Below are the code and all the weights of a small trained network. Each question names an input and a target symbol and asks about switching units off, where a switched-off unit gives its printed mean instead of its output.

import numpy as np


def w(rows, s, z=0):
    codes = np.array(rows[::2]) - 128.0
    scale = np.full(codes.shape[1], s)
    scale[-1] = z or s
    return codes * scale


def f(y):
    return np.maximum(y, 0)


def softmax(a):
    e = np.exp(a - a.max(-1, keepdims=True))
    return e / e.sum(-1, keepdims=True)


def log_softmax(a):
    a = a - a.max(-1, keepdims=True)
    return a - np.log(np.exp(a).sum(-1, keepdims=True))


def net(x, mask):
    ids = ['αβγδζθλμξστφψω'.index(c) for c in x.split()]
    T = len(ids)
    res = E[ids] + P[:T]
    u = 0
    for l in range(2):
        q, k, v = (res @ M[l].T for M in (Q, K, V))
        z = softmax(np.where(np.tri(T) > 0, q @ k.T / 3**0.5, -1e9)) @ v
        res = res + np.where(mask[u], z, O[l][:, -1]) @ O[l][:, :-1]
        u += 1
        y = f(res @ A[l][:, :-1].T + A[l][:, -1])
        res = res + np.where(mask[u : u + 8], y, B[l][:, -1]) @ B[l][:, :-1]
        u += 8
    return log_softmax(res[-1] @ U[:, :-1].T + U[:, -1])


Q, K, V, O, A, B = {}, {}, {}, {}, {}, {}
E = w([
[189,113,172,88,129,196,178,130,180,82],'α',
[76,130,133,92,111,254,212,166,138,148],'β',
[105,176,139,158,66,176,163,140,150,233],'γ',
[164,192,139,116,149,170,180,173,110,184],'δ',
[109,166,155,70,209,149,213,132,147,113],'ζ',
[69,204,173,141,181,93,144,103,132,156],'θ',
[195,172,180,117,172,73,169,89,200,138],'λ',
[142,129,211,159,173,135,107,160,104,115],'μ',
[84,92,154,117,140,105,131,98,157,101],'ξ',
[30,99,116,131,99,130,80,160,81,172],'σ',
[146,34,111,111,76,162,97,182,95,138],'τ',
[129,134,133,173,91,46,76,123,130,226],'φ',
[212,76,152,121,97,93,32,171,111,121],'ψ',
[207,71,77,96,123,55,127,124,134,155],'ω',
],0.0046)
P = w([
[135,187,118,163,110,171,137,149,192,110],'0',
[124,145,239,61,40,178,183,65,97,174],'1',
[116,64,142,123,203,155,87,195,251,205],'2',
[148,109,96,124,219,202,48,85,193,200],'3',
[148,70,188,42,154,188,95,6,58,226],'4',
[98,65,113,117,201,44,126,255,182,145],'5',
[109,136,127,155,104,41,188,226,145,87],'6',
[104,68,233,81,66,42,225,150,30,149],'7',
],0.0038)
Q[0] = w([
[159,142,70,141,185,216,41,44,161,146],'L0H1',
[155,109,199,84,71,131,135,3,16,165],'L0H1',
[114,66,232,35,140,113,121,137,122,215],'L0H1',
],0.032)
K[0] = w([
[141,124,131,100,197,224,60,58,160,181],'L0H1',
[119,4,159,81,184,60,105,141,132,212],'L0H1',
[135,96,31,184,153,66,85,109,88,66],'L0H1',
],0.03)
V[0] = w([
[51,123,145,85,154,102,84,66,123,49],'L0H1',
[114,105,5,57,105,132,225,88,168,156],'L0H1',
[185,196,132,104,185,156,141,180,47,168],'L0H1',
],0.015)
O[0] = w([
[143,117,47,151,158,135,182,106,84,134,4],'L0H1',
[99,140,83,10,91,109,137,94,149,131,146],'L0H1',
[145,194,161,108,164,138,74,172,87,98,103],'L0H1',
],0.011,0.0022)
A[0] = w([
[163,203,56,154,50,112,79,104,45,78,68],'L0N1',
[128,88,253,82,76,117,178,47,25,173,137],'L0N2',
[131,151,62,179,36,136,56,57,78,35,39],'L0N3',
[167,159,146,144,121,145,243,19,2,131,19],'L0N4',
[139,176,79,145,82,172,94,84,92,36,7],'L0N5',
[149,171,58,127,99,143,115,88,83,58,5],'L0N6',
[126,166,61,166,34,115,88,60,69,57,54],'L0N7',
[121,193,12,162,97,123,99,108,79,65,6],'L0N8',
],0.0081,0.0026)
B[0] = w([
[144,127,179,180,161,125,113,151,125,134,128],'L0N1',
[134,96,208,66,77,108,180,50,50,154,252],'L0N2',
[146,144,67,115,184,119,157,104,109,117,128],'L0N3',
[104,1,136,168,52,101,198,49,228,182,154],'L0N4',
[112,154,166,128,95,99,148,110,122,71,128],'L0N5',
[180,128,149,143,118,145,151,138,110,135,128],'L0N6',
[135,106,119,127,81,107,160,124,136,88,128],'L0N7',
[158,83,153,177,102,141,143,209,162,95,128],'L0N8',
],0.0073,0.0038)
Q[1] = w([
[79,106,121,103,185,106,128,250,245,136],'L1H1',
[122,183,79,151,84,59,196,224,123,67],'L1H1',
[161,149,28,114,204,233,12,61,151,141],'L1H1',
],0.025)
K[1] = w([
[123,224,84,180,46,155,125,78,138,31],'L1H1',
[96,145,188,123,90,119,248,211,125,107],'L1H1',
[133,123,151,104,196,254,105,57,161,204],'L1H1',
],0.024)
V[1] = w([
[8,232,149,164,182,79,184,101,138,191],'L1H1',
[247,168,159,110,197,43,181,76,201,89],'L1H1',
[148,151,103,174,72,47,40,95,122,222],'L1H1',
],0.018)
O[1] = w([
[153,165,90,125,197,145,104,95,132,247,59],'L1H1',
[119,179,74,150,107,117,39,67,199,82,248],'L1H1',
[165,157,119,155,77,75,144,184,163,194,247],'L1H1',
],0.013,0.0013)
A[1] = w([
[130,155,137,28,152,150,92,67,69,163,119],'L1N1',
[153,126,96,178,203,140,218,131,70,163,26],'L1N2',
[140,114,223,130,161,139,140,96,47,130,214],'L1N3',
[125,142,89,144,168,177,95,110,121,43,65],'L1N4',
[156,177,88,137,212,163,42,184,122,116,51],'L1N5',
[131,182,162,10,107,109,129,110,47,173,88],'L1N6',
[140,123,58,197,198,174,117,116,136,146,252],'L1N7',
[162,133,87,251,167,140,146,209,149,115,34],'L1N8',
],0.012,0.0035)
B[1] = w([
[105,126,80,48,95,54,151,228,142,129,222],'L1N1',
[222,80,67,106,22,155,51,162,103,86,188],'L1N2',
[82,232,50,193,119,198,164,127,135,161,254],'L1N3',
[51,23,105,213,123,116,68,152,95,190,187],'L1N4',
[102,209,201,68,30,207,120,72,44,196,197],'L1N5',
[168,60,190,123,239,132,56,56,106,82,245],'L1N6',
[188,136,126,201,218,19,192,137,93,47,213],'L1N7',
[103,77,118,30,147,176,159,1,123,86,161],'L1N8',
],0.0098)
U = w([
[85,74,111,174,133,148,78,135,149,109,114],'α',
[88,139,71,50,198,166,124,160,164,99,147],'β',
[171,97,238,170,175,119,111,183,149,229,212],'γ',
[114,185,174,70,109,172,85,142,126,155,89],'δ',
[77,104,114,110,102,78,135,149,61,157,11],'ζ',
[168,199,123,86,126,105,150,119,86,94,30],'θ',
[128,232,92,215,140,149,61,102,174,159,137],'λ',
[100,124,166,160,172,189,173,57,74,96,53],'μ',
[174,106,79,198,207,70,164,149,150,78,186],'ξ',
[179,100,79,118,92,169,107,146,107,136,90],'σ',
[119,130,196,169,56,112,200,255,118,124,220],'τ',
[103,76,71,88,77,117,226,33,180,243,146],'φ',
[148,68,205,60,90,95,132,81,107,26,74],'ψ',
[138,217,54,106,81,94,54,171,251,98,251],'ω',
],0.0042,0.0027)

Each question gives the input, a string of symbols that net reads in full, and the target symbol t.
The units are the heads (3 rows each of Q, K, V and O) and the neurons (one row each of A and B). Each row of codes is followed by its name. A weight is (code - 128) times the scale printed after its matrix; where a second scale follows, it is the last column's (O, A, B and U).
mask holds one flag per unit, layer by layer, with each layer's heads first. A switched-off unit (its flag False) gives its mean, the last column of its rows in O or B, instead of its output. The means were averaged over made-up inputs and are rounded, as every weight is.
A unit's drop is (log p(t) with every unit on - log p(t) with that unit switched off) / (log p(t) with every unit on - log p(t) with every unit switched off).
The circuit of an input: a set's keep is (log p(t) with only the set's units on - log p(t) with every unit switched off) / (log p(t) with every unit on - log p(t) with every unit switched off). Starting from the 12 units with the biggest drops (on a tie, the unit counted first), units are removed one at a time, each time the one whose removal leaves the highest keep (on an exact tie, the one counted first), for as long as the keep stays at least 0.8.
units of the circuit, in order: the units of the circuit, biggest drop first
unit that matters most: the unit with the biggest drop
top k neurons: the k neurons with the biggest drops, biggest first
top k neurons in layer l: the k neurons of layer l with the biggest drops, biggest first
input τ τ γ ζ β, target β: top neuron in layer 0 : (L0N2)
input ξ γ λ, target ξ: units of the circuit, in order : (L0H1; L1N7; L1H1; L1N5)
input ω ξ ψ, target ω: units of the circuit, in order : (L1H1; L0H1)
input ψ ψ φ, target ψ: top 3 neurons : (L1N8; L1N3; L0N2)
input ξ ω μ φ ξ δ ξ δ, target φ: units of the circuit, in order : (L0H1; L0N4)
input μ α ψ, target μ: top 2 neurons : (L0N2; L1N8)
input σ α ξ φ θ ξ, target σ: units of the circuit, in order : (L1H1; L1N2; L0N2; L0H1)
input α γ λ ξ ω ω, target α: top 2 neurons : (L1N4; L0N2)
input α λ ξ α ξ σ, target α: units of the circuit, in order : (L1H1; L0N2; L1N4)
input μ ξ θ ξ ω β, target μ: units of the circuit, in order : (L0H1; L1N8; L1N1)
input τ ζ λ α λ α, target τ: units of the circuit, in order : (L1H1; L1N6)
input γ τ τ τ σ σ, target γ: units of the circuit, in order : (L1H1; L0H1; L1N6)
input ω θ δ θ γ ω α, target α: top 2 neurons : (L1N4; L0N2)
input λ γ τ α β, target μ: units of the circuit, in order : (L1H1; L1N3; L0N2; L1N6)
input ξ δ ψ, target ξ: top 2 neurons : (L0N2; L1N7)
input ξ γ θ τ ξ ω θ, target θ: unit that matters most : L1N5
input τ σ ξ ω λ, target ψ: units of the circuit, in order : (L0N2; L1H1; L1N3)
input φ γ γ, target φ: units of the circuit, in order : (L1H1; L1N8; L0N2)
input δ α λ, target δ: top 2 neurons in layer 1 : (L1N5; L1N7)
input θ μ τ β γ δ, target θ: unit that matters most : L1N5
input φ σ ψ φ θ ω, target φ: top 3 neurons in layer 1 : (L1N8; L1N6; L1N7)
input ω θ α β ω, target ψ: top 2 neurons in layer 1 : (L1N3; L1N6)
